Below is a small trained network, with its code and all its weights. Each question gives an input and a class and asks what happens when units are switched off, that is, made to give their printed mean instead of their output.

import numpy as np


def w(rows, s, z=0):
    codes = np.array(rows[::2]) - 128.0
    scale = np.full(codes.shape[1], s)
    scale[-1] = z or s
    return codes * scale


def norm(h):
    return h / np.sqrt((h * h).mean(-1, keepdims=True) + 1e-5)


def f(y):
    return np.maximum(y, 0)


def log_softmax(a):
    a = a - a.max(-1, keepdims=True)
    return a - np.log(np.exp(a).sum(-1, keepdims=True))


def net(x, mask):
    res = np.array(x, float).reshape(1, 6) / 4 @ E
    u = 0
    for l in range(3):
        y = f(norm(res) @ A[l][:, :-1].T + A[l][:, -1])
        res = res + np.where(mask[u : u + 4], y, B[l][:, -1]) @ B[l][:, :-1]
        u += 4
    return log_softmax(norm(res)[-1] @ U[:, :-1].T + U[:, -1])


A, B = {}, {}
E = w([
[118,133,127,53,80,69,54,165,103,136,122],'x0',
[112,124,100,124,131,163,110,115,133,168,111],'x1',
[128,145,235,62,134,152,150,98,66,102,59],'x2',
[122,135,196,82,193,127,167,198,215,184,120],'x3',
[126,124,130,141,122,112,127,122,136,112,102],'x4',
[73,203,109,121,252,147,51,104,125,65,159],'x5',
],0.0029)
A[0] = w([
[91,96,252,115,117,167,147,72,42,125,88,3],'L0N0',
[191,118,152,204,161,226,190,77,174,93,115,18],'L0N1',
[121,115,111,208,76,156,145,29,12,115,141,25],'L0N2',
[231,67,141,155,47,145,171,123,115,151,80,80],'L0N3',
],0.0036,0.0019)
B[0] = w([
[185,145,79,138,73,211,118,72,253,90,189,222],'L0N0',
[24,206,132,43,55,40,132,97,98,165,192,221],'L0N1',
[156,88,52,72,221,52,140,200,105,57,106,244],'L0N2',
[74,125,226,186,194,201,71,177,78,210,138,252],'L0N3',
],0.0053,0.0029)
A[1] = w([
[128,141,159,30,71,64,54,124,198,165,85,167],'L1N0',
[61,244,148,175,253,158,53,44,136,53,115,4],'L1N1',
[126,137,135,185,167,153,9,85,174,133,238,139],'L1N2',
[77,53,35,247,86,117,156,118,229,132,217,149],'L1N3',
],0.0027,0.0016)
B[1] = w([
[74,130,31,174,128,87,200,72,99,97,160,243],'L1N0',
[149,149,184,187,56,187,162,204,38,180,57,255],'L1N1',
[250,80,253,196,44,69,137,73,149,160,131,238],'L1N2',
[146,128,219,75,51,156,119,80,250,57,120,247],'L1N3',
],0.0039,0.0023)
A[2] = w([
[58,168,134,110,70,68,129,74,86,156,166,2],'L2N0',
[150,221,142,183,185,114,83,100,100,106,108,248],'L2N1',
[112,150,158,98,221,112,253,130,216,196,101,95],'L2N2',
[136,177,150,38,130,225,149,79,147,79,64,45],'L2N3',
],0.0045,0.00059)
B[2] = w([
[17,252,108,57,70,116,182,82,108,141,85,209],'L2N0',
[121,73,173,157,176,189,196,178,133,254,111,207],'L2N1',
[161,120,42,125,184,120,85,102,26,25,105,255],'L2N2',
[147,71,96,154,76,49,74,124,249,143,182,218],'L2N3',
],0.0052,0.0036)
U = w([
[124,112,228,181,134,186,126,211,80,210,89,252],'0',
[186,115,153,115,82,123,81,80,255,83,155,105],'1',
[153,95,36,91,220,105,99,155,41,38,96,89],'2',
[16,216,126,64,108,101,152,104,107,131,121,52],'3',
],0.0086,0.0011)

Each question gives the input, the list of numbers given to net, and the class t.
The units are the neurons (one row each of A and B). Each row of codes is followed by its name. A weight is (code - 128) times the scale printed after its matrix; where a second scale follows, it is the last column's (A, B and U).
mask holds one flag per neuron, layer by layer. A switched-off neuron (its flag False) gives its mean, the last column of its row in B, instead of its output. The means were averaged over made-up inputs and are rounded, as every weight is.
A unit's drop is (log p(t) with every unit on - log p(t) with that unit switched off) / (log p(t) with every unit on - log p(t) with every unit switched off).
The circuit of an input: a set's keep is (log p(t) with only the set's units on - log p(t) with every unit switched off) / (log p(t) with every unit on - log p(t) with every unit switched off). Starting from all 12 units, units are removed one at a time, each time the one whose removal leaves the highest keep (on an exact tie, the one counted first), for as long as the keep stays at least 0.8.
circuit, biggest first: the units of the circuit, biggest drop first
unit that matters most: the unit with the biggest drop
k most important neurons: the k neurons with the biggest drops, biggest first
top k neurons in layer l: the k neurons of layer l with the biggest drops, biggest first
input [-7,7,-3,8,8,-5], class 2: unit that matters most : L2N2
input [4,-6,3,6,6,7], class 0: 2 most important neurons : L2N1, L1N1
input [3,6,7,7,-4,-5], class 1: 2 most important neurons : L0N0, L2N3
input [-4,-8,-1,4,4,4], class 0: 2 most important neurons : L1N1, L0N2
input [-6,1,-3,7,-4,-3], class 2: 2 most important neurons : L2N2, L0N0
input [1,-7,-4,-5,7,-8], class 0: 2 most important neurons : L0N3, L2N2
input [-8,6,0,-8,7,-7], class 2: 3 most important neurons : L0N2, L2N1, L1N1
input [0,5,-6,-6,-5,-7], class 0: 2 most important neurons : L0N3, L0N0
input [8,-2,-5,-1,4,2], class 3: top 3 neurons in layer 2 : L2N0, L2N3, L2N2
input [-6,3,-4,-5,-1,-6], class 0: 3 most important neurons : L0N3, L2N2, L0N0
input [1,6,8,-4,2,-7], class 1: 2 most important neurons : L0N0, L2N3
input [2,1,0,3,-7,2], class 2: 3 most important neurons : L0N3, L0N1, L2N2
input [5,-2,8,2,5,-5], class 1: 2 most important neurons : L0N0, L0N1
input [-4,4,6,-2,4,5], class 1: 2 most important neurons : L0N0, L2N3
input [5,6,-8,2,3,8], class 0: 4 most important neurons : L0N0, L1N1, L2N1, L0N1
input [-1,3,-8,-7,-1,5], class 1: circuit, biggest first : L1N3
input [5,-5,8,6,7,-7], class 1: circuit, biggest first : L0N0, L2N3
input [-7,4,0,2,-6,7], class 0: 2 most important neurons : L1N1, L2N1
input [1,3,5,-7,8,8], class 0: top 2 neurons in layer 2 : L2N1, L2N2
input [-6,-1,3,-7,-6,8], class 0: circuit, biggest first : L2N1
input [5,-8,-6,-4,-3,-7], class 0: top 2 neurons in layer 2 : L2N3, L2N2
input [-8,-1,0,7,-4,-2], class 3: top 2 neurons in layer 0 : L0N1, L0N2
input [-4,0,-6,7,8,-2], class 2: top 2 neurons in layer 2 : L2N2, L2N3
input [-7,-4,-4,-1,3,-4], class 3: top 2 neurons in layer 0 : L0N1, L0N0
input [5,6,4,-7,-4,-2], class 2: top 2 neurons in layer 0 : L0N2, L0N1
input [6,6,6,8,3,1], class 2: top 2 neurons in layer 1 : L1N0, L1N3
input [-7,-4,3,4,-1,4], class 3: top neuron in layer 0 : L0N1
